Below is a small trained network, with its code and all its weights. Each question gives an input and a target symbol and asks what happens when units are switched off, that is, made to give their printed mean instead of their output.

import numpy as np


def w(rows, s, z=0):
    codes = np.array(rows[::2]) - 128.0
    scale = np.full(codes.shape[1], s)
    scale[-1] = z or s
    return codes * scale


def norm(h):
    return h / np.sqrt((h * h).mean(-1, keepdims=True) + 1e-5)


def softmax(a):
    e = np.exp(a - a.max(-1, keepdims=True))
    return e / e.sum(-1, keepdims=True)


def log_softmax(a):
    a = a - a.max(-1, keepdims=True)
    return a - np.log(np.exp(a).sum(-1, keepdims=True))


def net(x, mask):
    ids = ['ΔΛΦαβηω'.index(c) for c in x.split()]
    T = len(ids)
    res = E[ids] + P[:T]
    u = 0
    for l in range(2):
        r = norm(res)
        for j in range(3):
            rows = slice(2 * j, 2 * j + 2)
            q, k, v = (r @ M[l][rows].T for M in (Q, K, V))
            z = softmax(np.where(np.tri(T) > 0, q @ k.T / 2**0.5, -1e9)) @ v
            o = O[l][rows]
            res = res + np.where(mask[u + j], z, o[:, -1]) @ o[:, :-1]
        u += 3
    return log_softmax(norm(res)[-1] @ U[:, :-1].T + U[:, -1])


Q, K, V, O = {}, {}, {}, {}
E = w([
[105,182,158,193,162,67],'Δ',
[202,98,207,63,93,106],'Λ',
[153,180,127,92,108,54],'Φ',
[178,254,126,126,158,123],'α',
[185,89,159,47,98,72],'β',
[96,182,195,186,139,22],'η',
[129,139,121,53,171,204],'ω',
],0.0089)
P = w([
[106,74,127,142,85,160],'0',
[164,150,119,191,82,231],'1',
[160,183,134,76,128,199],'2',
[155,171,199,17,207,111],'3',
[141,138,101,205,104,216],'4',
[122,192,113,66,128,196],'5',
[154,179,149,32,204,99],'6',
[116,142,83,201,104,219],'7',
[92,199,86,56,118,195],'8',
[183,180,128,23,200,93],'9',
[106,143,56,174,107,229],'10',
[62,201,55,37,109,201],'11',
[220,171,123,1,184,93],'12',
[144,143,79,194,87,230],'13',
],0.0074)
Q[0] = w([
[188,157,51,140,193,131],'L0H0',
[228,109,146,51,202,99],'L0H0',
[154,175,4,156,52,221],'L0H1',
[101,139,85,148,60,116],'L0H1',
[184,111,225,106,108,112],'L0H2',
[92,76,151,221,131,255],'L0H2',
],0.0072)
K[0] = w([
[181,57,75,58,74,167],'L0H0',
[247,145,186,67,144,166],'L0H0',
[148,40,217,161,97,89],'L0H1',
[121,162,226,223,143,70],'L0H1',
[206,170,136,107,103,177],'L0H2',
[96,198,136,255,208,103],'L0H2',
],0.0089)
V[0] = w([
[134,39,79,134,121,169],'L0H0',
[149,84,56,44,112,180],'L0H0',
[58,134,74,114,108,124],'L0H1',
[130,1,140,183,162,80],'L0H1',
[119,6,219,42,164,171],'L0H2',
[220,115,211,162,155,197],'L0H2',
],0.0058)
O[0] = w([
[103,3,152,107,98,71,56],'L0H0',
[101,140,149,205,123,64,136],'L0H0',
[30,109,173,110,128,168,59],'L0H1',
[122,100,130,194,176,74,16],'L0H1',
[80,152,151,156,167,181,206],'L0H2',
[190,245,98,93,122,124,254],'L0H2',
],0.0054,0.0044)
Q[1] = w([
[93,139,164,27,207,39],'L1H0',
[91,87,190,113,197,40],'L1H0',
[230,139,21,189,111,254],'L1H1',
[116,88,77,143,88,67],'L1H1',
[132,118,148,141,225,90],'L1H2',
[160,103,11,201,20,181],'L1H2',
],0.0095)
K[1] = w([
[116,183,34,28,120,207],'L1H0',
[154,120,92,108,191,170],'L1H0',
[87,61,115,82,83,158],'L1H1',
[87,103,150,200,171,73],'L1H1',
[94,166,120,163,218,148],'L1H2',
[110,74,247,155,75,116],'L1H2',
],0.012)
V[1] = w([
[116,2,123,128,150,133],'L1H0',
[158,116,220,86,87,97],'L1H0',
[165,150,185,105,22,117],'L1H1',
[62,155,154,176,136,86],'L1H1',
[72,172,78,197,179,102],'L1H2',
[172,115,119,129,180,167],'L1H2',
],0.011)
O[1] = w([
[167,137,52,86,174,221,16],'L1H0',
[142,93,45,78,30,23,221],'L1H0',
[86,80,139,159,152,230,254],'L1H1',
[254,220,203,117,125,73,51],'L1H1',
[156,79,34,136,3,159,56],'L1H2',
[184,79,38,96,236,155,137],'L1H2',
],0.0066,0.0094)
U = w([
[132,147,162,120,235,207,118],'Δ',
[125,98,52,76,165,46,179],'Λ',
[128,204,155,141,62,185,3],'Φ',
[104,3,170,212,157,94,121],'α',
[169,193,53,110,115,161,152],'β',
[108,98,86,175,33,139,155],'η',
[167,161,182,164,112,44,158],'ω',
],0.013,0.0039)

Each question gives the input, a string of symbols that net reads in full, and the target symbol t.
The units are the heads (2 rows each of Q, K, V and O). Each row of codes is followed by its name. A weight is (code - 128) times the scale printed after its matrix; where a second scale follows, it is the last column's (O and U).
mask holds one flag per head, layer by layer. A switched-off head (its flag False) gives its mean, the last column of its rows in O, instead of its output. The means were averaged over made-up inputs and are rounded, as every weight is.
A unit's drop is (log p(t) with every unit on - log p(t) with that unit switched off) / (log p(t) with every unit on - log p(t) with every unit switched off).
The circuit of an input: a set's keep is (log p(t) with only the set's units on - log p(t) with every unit switched off) / (log p(t) with every unit on - log p(t) with every unit switched off). Starting from all 6 units, units are removed one at a time, each time the one whose removal leaves the highest keep (on an exact tie, the one counted first), for as long as the keep stays at least 0.8.
circuit, biggest first: the units of the circuit, biggest drop first
most important unit: the unit with the biggest drop
which heads matter: for each layer, one digit per head in row order, 1 if its drop is at least 0.15 and else 0, layers parted by /
input η ω Λ α ω Λ η ω, target η: which heads matter => 011 / 001
input Λ α Λ β ω Δ α Δ, target Λ: which heads matter => 111 / 101
input β Δ Λ Φ Λ, target β: most important unit => L1H0
input Φ η α α η β Λ η Λ Λ η, target Φ: which heads matter => 111 / 111
input Λ ω Λ β Λ Δ α Λ Λ Λ ω Φ Λ Λ, target Λ: circuit, biggest first => L1H0, L1H2, L0H1
input ω ω ω α η Λ Φ Λ ω Λ Φ ω η Δ, target ω: which heads matter => 100 / 010
input Δ Λ ω Δ α β η Λ α Λ η Φ β, target ω: which heads matter => 100 / 100
input ω Δ Φ, target ω: which heads matter => 000 / 110
input α α β Δ Λ Λ β η β Λ η Λ η Λ, target α: circuit, biggest first => L1H1, L1H0
input β β Δ Λ ω Φ Λ Δ, target β: circuit, biggest first => L1H0, L0H0, L0H1
input Λ α β α Λ Λ Λ Φ, target Λ: which heads matter => 110 / 101
input Λ Λ ω Φ, target Δ: which heads matter => 000 / 101
input ω Δ η Λ ω, target ω: which heads matter => 001 / 010
input Φ η Λ β ω α α Λ Λ Λ Λ, target Φ: most important unit => L0H2
input Λ β Λ η Φ η ω ω ω Λ Δ, target Λ: circuit, biggest first => L0H0, L1H0, L0H1, L1H2
input α η Δ Δ Φ Δ Λ ω Δ Φ Δ Δ Λ Δ, target α: circuit, biggest first => L0H2, L1H0, L0H0, L1H2
input β α Δ η α Φ α Λ Δ η Λ η Φ Φ, target β: circuit, biggest first => L1H0, L0H0, L0H1
input α Λ η Λ Δ Λ η Φ, target α: which heads matter => 000 / 111
input Δ ω η ω β Λ Λ Λ β ω Δ, target Δ: which heads matter => 111 / 100
input Λ Δ Δ η η Λ η Φ, target Λ: most important unit => L0H0
input α Λ α Λ ω Λ ω β η Φ Δ, target α: which heads matter => 101 / 101
input η Λ Λ Λ Δ, target η: circuit, biggest first => L0H2, L1H2
input Λ α η Δ ω Δ Δ Δ α Λ η ω ω α, target Λ: which heads matter => 100 / 100
input Λ Λ Λ α β Λ Φ Λ α Δ Δ Λ Δ Λ, target Λ: circuit, biggest first => L1H0, L0H1, L1H2
input ω α β Λ Δ Δ ω Λ ω Λ η, target ω: which heads matter => 101 / 010
input β Λ Λ ω η Δ Λ Λ ω β Λ, target β: circuit, biggest first => L0H0, L1H0, L0H1
input Λ α η Λ ω Δ β, target Δ: circuit, biggest first => L1H0
input Δ Δ β Λ η, target Δ: circuit, biggest first => L0H0, L0H1, L1H0, L0H2
